Below are the code and all the weights of a small trained network. Each question names an input and a target symbol and asks about switching units off, where a switched-off unit gives its printed mean instead of its output.

import numpy as np


def w(rows, s, z=0):
    codes = np.array(rows[::2]) - 128.0
    scale = np.full(codes.shape[1], s)
    scale[-1] = z or s
    return codes * scale


def norm(h):
    return h / np.sqrt((h * h).mean(-1, keepdims=True) + 1e-5)


def f(y):
    return np.maximum(y, 0)


def softmax(a):
    e = np.exp(a - a.max(-1, keepdims=True))
    return e / e.sum(-1, keepdims=True)


def log_softmax(a):
    a = a - a.max(-1, keepdims=True)
    return a - np.log(np.exp(a).sum(-1, keepdims=True))


def net(x, mask):
    ids = ['ΔΠΣΦΩαβγεζηθλξτψ'.index(c) for c in x.split()]
    T = len(ids)
    res = E[ids] + P[:T]
    u = 0
    for l in range(2):
        q, k, v = (norm(res) @ M[l].T for M in (Q, K, V))
        z = softmax(np.where(np.tri(T) > 0, q @ k.T / 2**0.5, -1e9)) @ v
        res = res + np.where(mask[u], z, O[l][:, -1]) @ O[l][:, :-1]
        u += 1
        y = f(norm(res) @ A[l][:, :-1].T + A[l][:, -1])
        res = res + np.where(mask[u : u + 16], y, B[l][:, -1]) @ B[l][:, :-1]
        u += 16
    return log_softmax(norm(res)[-1] @ U[:, :-1].T + U[:, -1])


Q, K, V, O, A, B = {}, {}, {}, {}, {}, {}
E = w([
[128,112,139,117,116,127,145,126],'Δ',
[138,126,137,116,111,130,135,125],'Π',
[137,124,140,119,116,117,122,124],'Σ',
[131,112,140,131,115,110,96,126],'Φ',
[141,145,129,116,124,101,120,120],'Ω',
[139,135,135,120,119,110,114,121],'α',
[136,115,143,124,112,128,115,127],'β',
[146,142,123,118,113,136,126,116],'γ',
[143,131,134,125,114,121,101,123],'ε',
[122,123,103,135,118,97,128,117],'ζ',
[131,124,116,121,114,129,153,123],'η',
[121,94,147,126,117,118,127,131],'θ',
[137,143,94,130,114,125,129,112],'λ',
[124,119,133,114,127,97,149,127],'ξ',
[3,185,148,164,122,143,121,154],'τ',
[146,119,121,129,107,154,121,137],'ψ',
],0.042)
P = w([
[160,127,180,142,95,142,136,64],'0',
[142,72,117,63,143,161,90,44],'1',
[129,111,148,77,85,135,125,82],'2',
[198,120,181,205,159,133,161,97],'3',
[155,131,168,152,70,111,147,128],'4',
[122,76,95,34,127,144,94,89],'5',
[118,119,135,68,61,120,124,130],'6',
[191,142,174,211,128,114,170,152],'7',
[145,154,166,151,51,104,148,162],'8',
[97,109,94,8,99,143,96,133],'9',
[96,138,128,67,43,116,120,159],'10',
[169,172,171,206,97,104,159,189],'11',
[134,153,152,125,50,83,144,168],'12',
[94,136,104,37,82,127,110,169],'13',
],0.017)
Q[0] = w([
[47,111,91,17,92,156,86,121],'L0H0',
[146,138,128,116,3,80,139,168],'L0H0',
],0.018)
K[0] = w([
[107,187,187,255,145,139,165,143],'L0H0',
[22,190,138,111,82,144,113,171],'L0H0',
],0.016)
V[0] = w([
[239,146,116,117,77,241,94,159],'L0H0',
[193,251,2,104,146,50,166,92],'L0H0',
],0.0083)
O[0] = w([
[172,161,51,119,114,19,149,144,254],'L0H0',
[120,100,180,127,73,98,153,8,59],'L0H0',
],0.017,0.0054)
A[0] = w([
[68,111,183,141,124,186,131,80,7],'L0N0',
[3,167,177,135,173,161,101,99,156],'L0N1',
[77,131,155,145,114,140,141,38,44],'L0N2',
[108,199,147,103,163,102,126,107,174],'L0N3',
[59,112,179,140,96,172,100,52,87],'L0N4',
[161,76,116,130,104,118,79,141,89],'L0N5',
[122,124,130,86,92,119,126,156,109],'L0N6',
[24,197,169,139,190,163,138,96,37],'L0N7',
[123,149,130,99,149,109,96,126,179],'L0N8',
[47,115,59,187,132,122,173,110,157],'L0N9',
[90,70,152,132,155,81,149,163,171],'L0N10',
[153,141,135,135,163,120,142,98,130],'L0N11',
[70,127,150,145,138,203,99,131,153],'L0N12',
[189,123,158,131,106,99,142,150,181],'L0N13',
[120,137,63,162,94,167,126,102,138],'L0N14',
[85,116,97,132,214,133,122,90,159],'L0N15',
],0.013,0.012)
B[0] = w([
[218,176,75,109,179,121,147,200,144],'L0N0',
[138,195,81,126,90,41,139,67,182],'L0N1',
[106,100,189,131,116,101,95,248,151],'L0N2',
[119,90,138,140,120,189,119,139,171],'L0N3',
[160,137,158,93,193,120,137,174,173],'L0N4',
[125,158,115,117,135,142,154,91,143],'L0N5',
[151,159,125,113,137,154,122,101,163],'L0N6',
[128,151,130,40,128,196,197,171,137],'L0N7',
[143,116,144,133,131,179,130,120,191],'L0N8',
[170,152,183,100,120,230,128,133,149],'L0N9',
[159,175,114,131,115,173,115,113,157],'L0N10',
[135,121,141,148,138,130,138,126,140],'L0N11',
[70,166,129,143,131,57,140,84,196],'L0N12',
[152,142,125,144,118,202,118,89,248],'L0N13',
[131,106,186,121,126,133,129,107,157],'L0N14',
[142,163,146,132,118,152,132,110,138],'L0N15',
],0.014,0.011)
Q[1] = w([
[150,225,179,241,73,142,153,151],'L1H0',
[114,163,123,3,52,141,79,139],'L1H0',
],0.02)
K[1] = w([
[26,150,96,3,43,113,83,146],'L1H0',
[123,202,173,237,26,111,160,193],'L1H0',
],0.015)
V[1] = w([
[178,96,124,89,156,106,24,108],'L1H0',
[155,103,128,70,108,157,251,165],'L1H0',
],0.015)
O[1] = w([
[70,126,97,2,88,98,121,131,149],'L1H0',
[145,74,99,109,232,138,213,96,254],'L1H0',
],0.015,0.0019)
A[1] = w([
[92,161,220,58,113,146,112,199,69],'L1N0',
[21,203,118,100,251,113,126,157,46],'L1N1',
[35,180,137,134,146,151,94,232,176],'L1N2',
[156,158,147,122,76,157,151,135,126],'L1N3',
[150,145,84,160,176,207,134,126,119],'L1N4',
[109,167,142,124,75,142,95,120,117],'L1N5',
[130,165,61,90,90,113,106,201,104],'L1N6',
[194,98,110,126,146,98,169,130,70],'L1N7',
[44,81,178,123,59,176,108,49,116],'L1N8',
[79,120,103,58,137,176,195,110,113],'L1N9',
[10,144,164,142,191,231,114,171,180],'L1N10',
[90,212,209,204,199,89,121,169,250],'L1N11',
[76,94,198,96,70,212,93,139,47],'L1N12',
[11,52,231,132,145,226,106,161,150],'L1N13',
[142,89,108,48,87,144,101,86,111],'L1N14',
[129,114,122,100,157,248,101,228,102],'L1N15',
],0.015,0.011)
B[1] = w([
[119,95,101,99,127,46,93,87,164],'L1N0',
[157,239,176,144,55,224,173,135,146],'L1N1',
[140,80,127,132,83,183,44,128,184],'L1N2',
[108,115,127,122,139,101,101,114,208],'L1N3',
[87,138,132,86,123,130,113,151,202],'L1N4',
[109,99,126,131,124,138,103,103,181],'L1N5',
[135,102,143,84,146,158,181,150,218],'L1N6',
[129,137,85,102,112,86,108,122,184],'L1N7',
[144,83,87,128,205,140,175,184,164],'L1N8',
[137,127,135,159,125,144,68,125,189],'L1N9',
[251,115,86,154,72,70,131,124,176],'L1N10',
[169,173,156,115,93,202,85,110,251],'L1N11',
[94,171,75,166,129,137,173,121,145],'L1N12',
[126,189,166,105,74,82,120,225,145],'L1N13',
[105,153,154,165,88,114,154,141,221],'L1N14',
[102,125,159,186,173,86,134,96,178],'L1N15',
],0.02,0.012)
U = w([
[197,123,46,74,138,138,142,208,119],'Δ',
[93,150,175,171,111,36,138,246,167],'Π',
[184,30,211,158,144,116,211,134,174],'Σ',
[150,149,81,166,67,46,156,50,14],'Φ',
[132,144,152,150,148,127,148,140,128],'Ω',
[48,88,181,57,38,179,172,138,25],'α',
[34,179,60,84,157,107,64,105,38],'β',
[164,105,229,43,154,69,83,101,80],'γ',
[102,2,101,125,110,112,57,131,121],'ε',
[18,154,184,153,161,124,111,114,254],'ζ',
[155,133,122,196,220,72,100,140,244],'η',
[85,68,187,103,197,169,114,181,254],'θ',
[76,108,70,216,131,173,153,152,218],'λ',
[130,65,123,86,174,197,129,32,111],'ξ',
[170,248,211,152,186,170,226,115,148],'τ',
[222,125,133,214,81,147,99,247,106],'ψ',
],0.0099,0.0044)

Each question gives the input, a string of symbols that net reads in full, and the target symbol t.
The units are the heads (2 rows each of Q, K, V and O) and the neurons (one row each of A and B). Each row of codes is followed by its name. A weight is (code - 128) times the scale printed after its matrix; where a second scale follows, it is the last column's (O, A, B and U).
mask holds one flag per unit, layer by layer, with each layer's heads first. A switched-off unit (its flag False) gives its mean, the last column of its rows in O or B, instead of its output. The means were averaged over made-up inputs and are rounded, as every weight is.
A unit's drop is (log p(t) with every unit on - log p(t) with that unit switched off) / (log p(t) with every unit on - log p(t) with every unit switched off).
The circuit of an input: a set's keep is (log p(t) with only the set's units on - log p(t) with every unit switched off) / (log p(t) with every unit on - log p(t) with every unit switched off). Starting from the 12 units with the biggest drops (on a tie, the unit counted first), units are removed one at a time, each time the one whose removal leaves the highest keep (on an exact tie, the one counted first), for as long as the keep stays at least 0.8.
units of the circuit, in order: the units of the circuit, biggest drop first
unit that matters most: the unit with the biggest drop
top k neurons: the k neurons with the biggest drops, biggest first
k most important neurons of layer l: the k neurons of layer l with the biggest drops, biggest first
input Δ ξ γ ε Φ, target Φ: units of the circuit, in order => (L0H0, L1N11)
input ψ ζ Δ α, target γ: units of the circuit, in order => (L0H0, L0N2, L1N0, L0N4)
input γ Δ ψ ε ζ Δ Φ ε τ Σ, target τ: units of the circuit, in order => (L0N12, L0H0, L1N1)
input ζ Δ γ ξ α ζ, target τ: units of the circuit, in order => (L0H0, L0N4, L1N1, L0N12)
input Σ η γ, target ζ: unit that matters most => L1N15
input ξ ε τ ψ ψ ζ, target ψ: units of the circuit, in order => (L0H0, L1N10)
input η θ ψ ψ ψ ε ε Σ, target α: units of the circuit, in order => (L1H0, L1N6)
input α ζ Ω ψ ζ ε Δ γ γ α, target Φ: units of the circuit, in order => (L0H0, L1N11)
input Σ ψ ψ η γ ψ ψ ψ β Π ζ, target θ: top 2 neurons => (L1N6, L1N15)
input ζ α ψ ε γ γ Δ ζ ζ, target η: top 2 neurons => (L1N15, L0N4)
input ψ Σ ψ Δ ψ α ψ γ Δ Δ ψ ζ γ ξ, target γ: units of the circuit, in order => (L0H0, L0N4, L1N0)
input α ψ ψ, target λ: top 2 neurons => (L1N8, L1N14)
input Δ Π γ ψ ξ Ω ε ψ γ ζ Ω ζ Δ ψ, target γ: top 4 neurons => (L0N4, L0N0, L1N0, L0N2)
input ζ β λ ψ η λ ψ ψ α ζ ζ Π, target γ: units of the circuit, in order => (L0H0, L1N0, L0N2, L0N4)
input ξ Σ ψ β ψ ζ ζ Δ τ ζ ζ, target τ: 2 most important neurons of layer 0 => (L0N1, L0N7)
input α η β ψ Φ α, target Δ: units of the circuit, in order => (L0H0, L1N6)
input ζ ζ ε ψ γ, target α: 2 most important neurons of layer 0 => (L0N1, L0N2)
input Φ γ ε Ω α ε η ψ Π, target ξ: unit that matters most => L0N4
input γ γ Ω γ ζ γ ψ Δ β ψ θ, target θ: 2 most important neurons of layer 1 => (L1N6, L1N15)
input Δ γ ε ψ γ ψ Δ Σ, target Δ: unit that matters most => L0H0
input γ ψ θ γ ζ β, target Φ: top 2 neurons => (L1N14, L1N11)
input η ε β τ Δ α ε Ω λ ψ, target ψ: top 2 neurons => (L1N10, L1N13)
input γ Δ ψ ε, target η: top 2 neurons => (L1N15, L0N1)
input ξ Δ γ, target τ: top 2 neurons => (L0N4, L1N1)
input ε Ω λ Φ ε Ω Σ λ ψ η θ Σ ψ ψ, target ζ: 2 most important neurons of layer 0 => (L0N1, L0N12)
input γ τ γ, target τ: top 2 neurons => (L0N7, L0N1)
input ψ Π γ Δ γ, target Φ: top neuron => (L1N11)
input ψ ζ ψ ψ, target γ: top 2 neurons => (L0N4, L0N0)
input ψ ζ ψ ζ, target γ: top 2 neurons => (L0N2, L1N0)
input η λ ζ γ Ω, target γ: 2 most important neurons of layer 0 => (L0N2, L0N4)
